Below are the code and all the weights of a small trained network. Each question names an input and a target symbol and asks about switching units off, where a switched-off unit gives its printed mean instead of its output.

import numpy as np


def w(rows, s, z=0):
    codes = np.array(rows[::2]) - 128.0
    scale = np.full(codes.shape[1], s)
    scale[-1] = z or s
    return codes * scale


def softmax(a):
    e = np.exp(a - a.max(-1, keepdims=True))
    return e / e.sum(-1, keepdims=True)


def log_softmax(a):
    a = a - a.max(-1, keepdims=True)
    return a - np.log(np.exp(a).sum(-1, keepdims=True))


def net(x, mask):
    ids = ['αγδεζηλστφ'.index(c) for c in x.split()]
    T = len(ids)
    res = E[ids] + P[:T]
    u = 0
    for l in range(2):
        r = res
        for j in range(3):
            rows = slice(2 * j, 2 * j + 2)
            q, k, v = (r @ M[l][rows].T for M in (Q, K, V))
            z = softmax(np.where(np.tri(T) > 0, q @ k.T / 2**0.5, -1e9)) @ v
            o = O[l][rows]
            res = res + np.where(mask[u + j], z, o[:, -1]) @ o[:, :-1]
        u += 3
    return log_softmax(res[-1] @ U[:, :-1].T + U[:, -1])


Q, K, V, O = {}, {}, {}, {}
E = w([
[65,92,184],'α',
[48,204,126],'γ',
[18,113,95],'δ',
[125,175,6],'ε',
[90,202,189],'ζ',
[111,48,133],'η',
[97,153,192],'λ',
[127,56,99],'σ',
[92,101,95],'τ',
[133,76,225],'φ',
],0.016)
P = w([
[246,139,107],'0',
[23,136,197],'1',
[35,127,148],'2',
[24,132,114],'3',
[17,132,125],'4',
[8,131,106],'5',
[13,127,100],'6',
[30,114,114],'7',
[3,120,110],'8',
[33,105,135],'9',
],0.0059)
Q[0] = w([
[139,97,165],'0.h0',
[33,127,106],'0.h0',
[199,180,195],'0.h1',
[179,62,144],'0.h1',
[1,70,124],'0.h2',
[37,35,113],'0.h2',
],0.0087)
K[0] = w([
[129,126,54],'0.h0',
[234,153,160],'0.h0',
[214,118,251],'0.h1',
[228,7,250],'0.h1',
[254,112,112],'0.h2',
[129,134,94],'0.h2',
],0.0094)
V[0] = w([
[123,58,39],'0.h0',
[62,182,8],'0.h0',
[32,138,41],'0.h1',
[159,128,70],'0.h1',
[2,177,179],'0.h2',
[81,146,174],'0.h2',
],0.0081)
O[0] = w([
[76,173,79,93],'0.h0',
[2,146,117,30],'0.h0',
[125,122,182,254],'0.h1',
[28,190,165,83],'0.h1',
[125,216,156,154],'0.h2',
[136,166,75,150],'0.h2',
],0.0087,0.0057)
Q[1] = w([
[81,112,132],'1.h0',
[155,176,7],'1.h0',
[130,109,180],'1.h1',
[143,123,149],'1.h1',
[118,82,174],'1.h2',
[121,183,133],'1.h2',
],0.016)
K[1] = w([
[87,68,126],'1.h0',
[99,238,106],'1.h0',
[103,136,86],'1.h1',
[125,98,109],'1.h1',
[33,251,48],'1.h2',
[175,98,79],'1.h2',
],0.013)
V[1] = w([
[82,59,121],'1.h0',
[158,162,10],'1.h0',
[214,198,178],'1.h1',
[114,255,150],'1.h1',
[209,149,209],'1.h2',
[143,189,236],'1.h2',
],0.0089)
O[1] = w([
[255,123,65,168],'1.h0',
[56,135,174,1],'1.h0',
[84,184,160,113],'1.h1',
[195,204,199,26],'1.h1',
[94,83,196,146],'1.h2',
[146,194,121,170],'1.h2',
],0.0071,0.0053)
U = w([
[40,72,238,129],'α',
[167,243,101,240],'γ',
[64,126,80,230],'δ',
[15,195,106,150],'ε',
[177,237,173,73],'ζ',
[110,100,84,63],'η',
[156,185,206,47],'λ',
[150,163,1,2],'σ',
[111,155,75,129],'τ',
[224,116,196,123],'φ',
],0.0085,0.0054)

Each question gives the input, a string of symbols that net reads in full, and the target symbol t.
The units are the heads (2 rows each of Q, K, V and O). Each row of codes is followed by its name. A weight is (code - 128) times the scale printed after its matrix; where a second scale follows, it is the last column's (O and U).
mask holds one flag per head, layer by layer. A switched-off head (its flag False) gives its mean, the last column of its rows in O, instead of its output. The means were averaged over made-up inputs and are rounded, as every weight is.
A unit's drop is (log p(t) with every unit on - log p(t) with that unit switched off) / (log p(t) with every unit on - log p(t) with every unit switched off).
The circuit of an input: a set's keep is (log p(t) with only the set's units on - log p(t) with every unit switched off) / (log p(t) with every unit on - log p(t) with every unit switched off). Starting from all 6 units, units are removed one at a time, each time the one whose removal leaves the highest keep (on an exact tie, the one counted first), for as long as the keep stays at least 0.8.
units of the circuit, in order: the units of the circuit, biggest drop first
most important unit: the unit with the biggest drop
heads that matter: for each layer, one digit per head in row order, 1 if its drop is at least 0.15 and else 0, layers parted by /
drop of u: that unit's drop, to one decimal
input φ γ σ, target α: units of the circuit, in order	0.h0; 1.h2; 0.h1; 1.h0
input φ φ η τ φ γ, target α: most important unit	1.h2
input σ φ η, target η: units of the circuit, in order	0.h2; 1.h1; 1.h0
input ε φ φ γ, target σ: heads that matter	101 / 101
input φ τ γ ε σ η, target α: units of the circuit, in order	0.h0; 0.h1; 1.h0
input φ φ γ τ, target α: units of the circuit, in order	0.h0; 0.h1; 1.h2; 1.h0
input λ α δ φ φ α, target φ: units of the circuit, in order	0.h0; 1.h0
input δ φ δ δ δ φ, target γ: units of the circuit, in order	0.h2; 1.h2; 0.h0; 1.h1
input δ ε δ η τ, target γ: heads that matter	111 / 111
input δ ε φ γ ε λ ζ, target ζ: units of the circuit, in order	1.h1; 0.h2
input γ α α φ ε, target ε: heads that matter	010 / 100
input φ σ ε λ, target α: heads that matter	110 / 100
input ε η λ, target σ: units of the circuit, in order	0.h0; 0.h2; 1.h0; 1.h2
input δ λ φ ε φ φ δ δ ζ, target ζ: most important unit	0.h2
input ε φ γ ε ζ δ γ φ φ, target σ: drop of 1.h0	0.3
input φ φ φ δ, target α: drop of 0.h0	0.9
input δ δ λ φ φ ε δ, target γ: drop of 0.h1	0.0
input δ φ λ α, target γ: drop of 0.h2	0.4
